Small tables with named rows and columns. After each table, cells are looked up by row and column.

vatego
         zun  devaruk  sovimif  tagu
fep       21       90       -7   -44
vor       44       39      -36   -10
nutari    -4       35      -36   -30
gigezas   82       45      -38   -11
setuvet   36       46      -37   -19
vivukid   62       55      -11    -1
vedafe    38       42      -62   -18
ran       37       49        2   -40
terigil   23       82      -48   -20
relevom   52       11      -72     6
mas       37       50      -36   -15
geseg     76       15      -47   -19
lus       32      -28      -68    36
rovada    51       -7      -58     9

sovimif of nutari: -36
devaruk of setuvet: 46
devaruk of vivukid: 55
tagu of fep: -44
sovimif of mas: -36
tagu of vivukid: -1
sovimif of terigil: -48
tagu of nutari: -30
tagu of rovada: 9
sovimif of vivukid: -11
zun of lus: 32
sovimif of ran: 2
tagu of geseg: -19
zun of ran: 37
tagu of gigezas: -11
tagu of terigil: -20
tagu of mas: -15
zun of rovada: 51
sovimif of lus: -68

pogi:
|  | moganal | fen | gupade | kes | fif | dema | zopi | pafeg |
|---|---|---|---|---|---|---|---|---|
| bazeli | 52 | 42 | 53 | 55 | 51 | 58 | 50 | 53 |
| nimaden | 55 | 36 | 24 | 18 | 73 | 75 | 57 | 63 |
| vego | 69 | 53 | 60 | 55 | 49 | 47 | 44 | 51 |
| rure | 60 | 52 | 48 | 48 | 47 | 63 | 48 | 52 |
| pobu | 52 | 50 | 54 | 52 | 56 | 55 | 52 | 59 |
| tinizir | 49 | 52 | 56 | 54 | 59 | 60 | 50 | 57 |
| nobeg | 58 | 53 | 56 | 48 | 43 | 56 | 48 | 51 |
| vud | 50 | 53 | 51 | 52 | 52 | 51 | 61 | 58 |
| dat | 51 | 57 | 50 | 52 | 54 | 50 | 55 | 56 |
| vutuf | 54 | 55 | 52 | 49 | 53 | 46 | 51 | 57 |
| duf | 70 | 47 | 55 | 62 | 42 | 70 | 74 | 75 |
| nusuvu | 58 | 55 | 53 | 53 | 57 | 58 | 49 | 51 |
| goru | 55 | 50 | 52 | 54 | 47 | 50 | 61 | 57 |

bazeli, dema => 58
bazeli, gupade => 53
vutuf, fen => 55
dat, fif => 54
vutuf, moganal => 54
goru, fif => 47
vud, gupade => 51
rure, zopi => 48
pobu, fif => 56
Row with the largest kes: duf

Table vimomo
          muku  faroto   givi  pilumif   soten
rezasa   37634  -10356  85895    23230  -32768
konol    55080  -11875  64223    50883   73460
subaf    60941   64723  42831    63652  -66784
lotunof  40287   41972  85895    60147   44267
zek      60309   32988  28813    65561   71239
kadun    65202   64723  30580    51297   61728
div      65202   36635  24133    66077   73460
pem      24254   45356  50370    66077   36463

pilumif of pem = 66077
faroto of kadun = 64723
pilumif of subaf = 63652
givi of kadun = 30580
givi of konol = 64223
givi of pem = 50370
givi of lotunof = 85895
muku of kadun = 65202
soten of zek = 71239
soten of div = 73460
muku of div = 65202
faroto of subaf = 64723
muku of rezasa = 37634
givi of rezasa = 85895
muku of lotunof = 40287
soten of konol = 73460
givi of subaf = 42831
givi of zek = 28813
muku of subaf = 60941

runonit:
,zenup,pavekod,ruz,ruvam,zumu,pese,lesusog
vib,364,583,474,514,480,422,478
fot,467,440,414,483,499,500,508
vum,785,399,527,444,406,509,464
koral,334,253,434,490,437,519,491
gud,536,590,686,523,405,480,457
til,229,417,545,490,499,545,485
zab,342,505,563,472,491,516,453
gabidol,618,445,569,530,503,475,423
ras,438,456,543,514,404,534,488
raviv,711,588,410,528,501,430,424
lov,397,532,664,496,458,406,507
difav,277,552,494,488,487,538,486

til, pavekod => 417
vib, ruz => 474
vib, ruvam => 514
til, lesusog => 485
gabidol, ruz => 569
til, ruvam => 490
fot, ruz => 414
gud, pese => 480
vib, zumu => 480
til, zenup => 229
vib, zenup => 364
raviv, lesusog => 424

lefe:
      kotut    pima  bilaniz  letis
rab  -5.665   1.039    2.162  0.385
rir   8.035   5.495    0.986  0.379
giz   0.063   1.716   -0.258  0.459
nin  -4.791  -3.130    1.067  0.160

giz, kotut => 0.063
giz, pima => 1.716
rir, kotut => 8.035
nin, pima => -3.130
rab, letis => 0.385
rir, letis => 0.379
Row with the largest pima: rir

teba =
cols = midu, sakoto, gabu, kotodo, korofen, vevom
zim: [120, 169, 89, 202, 171, 131]
keme: [126, 157, 132, 243, 142, 89]
kat: [175, 213, 49, 54, 129, 112]
negumu: [89, 109, 178, 181, 71, 127]
ruz: [56, 164, 105, 128, 90, 139]

ruz, kotodo => 128
ruz, gabu => 105
kat, sakoto => 213
kat, kotodo => 54
negumu, kotodo => 181
kat, vevom => 112
zim, gabu => 89
zim, vevom => 131

rigibe =
        kug  pel
nof      43   12
zoguzi   63   89
nedok    44   51
nedef    61   65
terop    56   57
napoga   48   46
tamu     96   74
rulito   65   63
fil      47   46

nedok, kug -> 44
nof, pel -> 12
nedok, pel -> 51
napoga, pel -> 46
nedef, pel -> 65
nof, kug -> 43
tamu, kug -> 96

Table tono
cols = vuvid, feg, mudefam, kon
defeg: [18263, 24637, 19943, 23108]
mag: [30688, 37864, 37986, 60291]
vup: [46448, 39488, 46618, 30667]
deza: [14425, 40766, 32392, 54274]
bam: [35695, 29885, 36222, 28485]
luvel: [40283, 69043, 24298, 18774]
kab: [39060, 43168, 55592, 35609]
vufev: [48269, 53127, 38176, 22721]
baparu: [44998, 31926, 41594, 71030]
fik: [44130, 31923, 39993, 66488]
pag: [14178, 20509, 37214, 39044]
siz: [19614, 38088, 33308, 37244]
nin: [34373, 75840, 17574, 66945]

baparu, vuvid -> 44998
mag, vuvid -> 30688
luvel, vuvid -> 40283
bam, feg -> 29885
vufev, feg -> 53127
vup, kon -> 30667
fik, mudefam -> 39993
baparu, kon -> 71030
deza, kon -> 54274

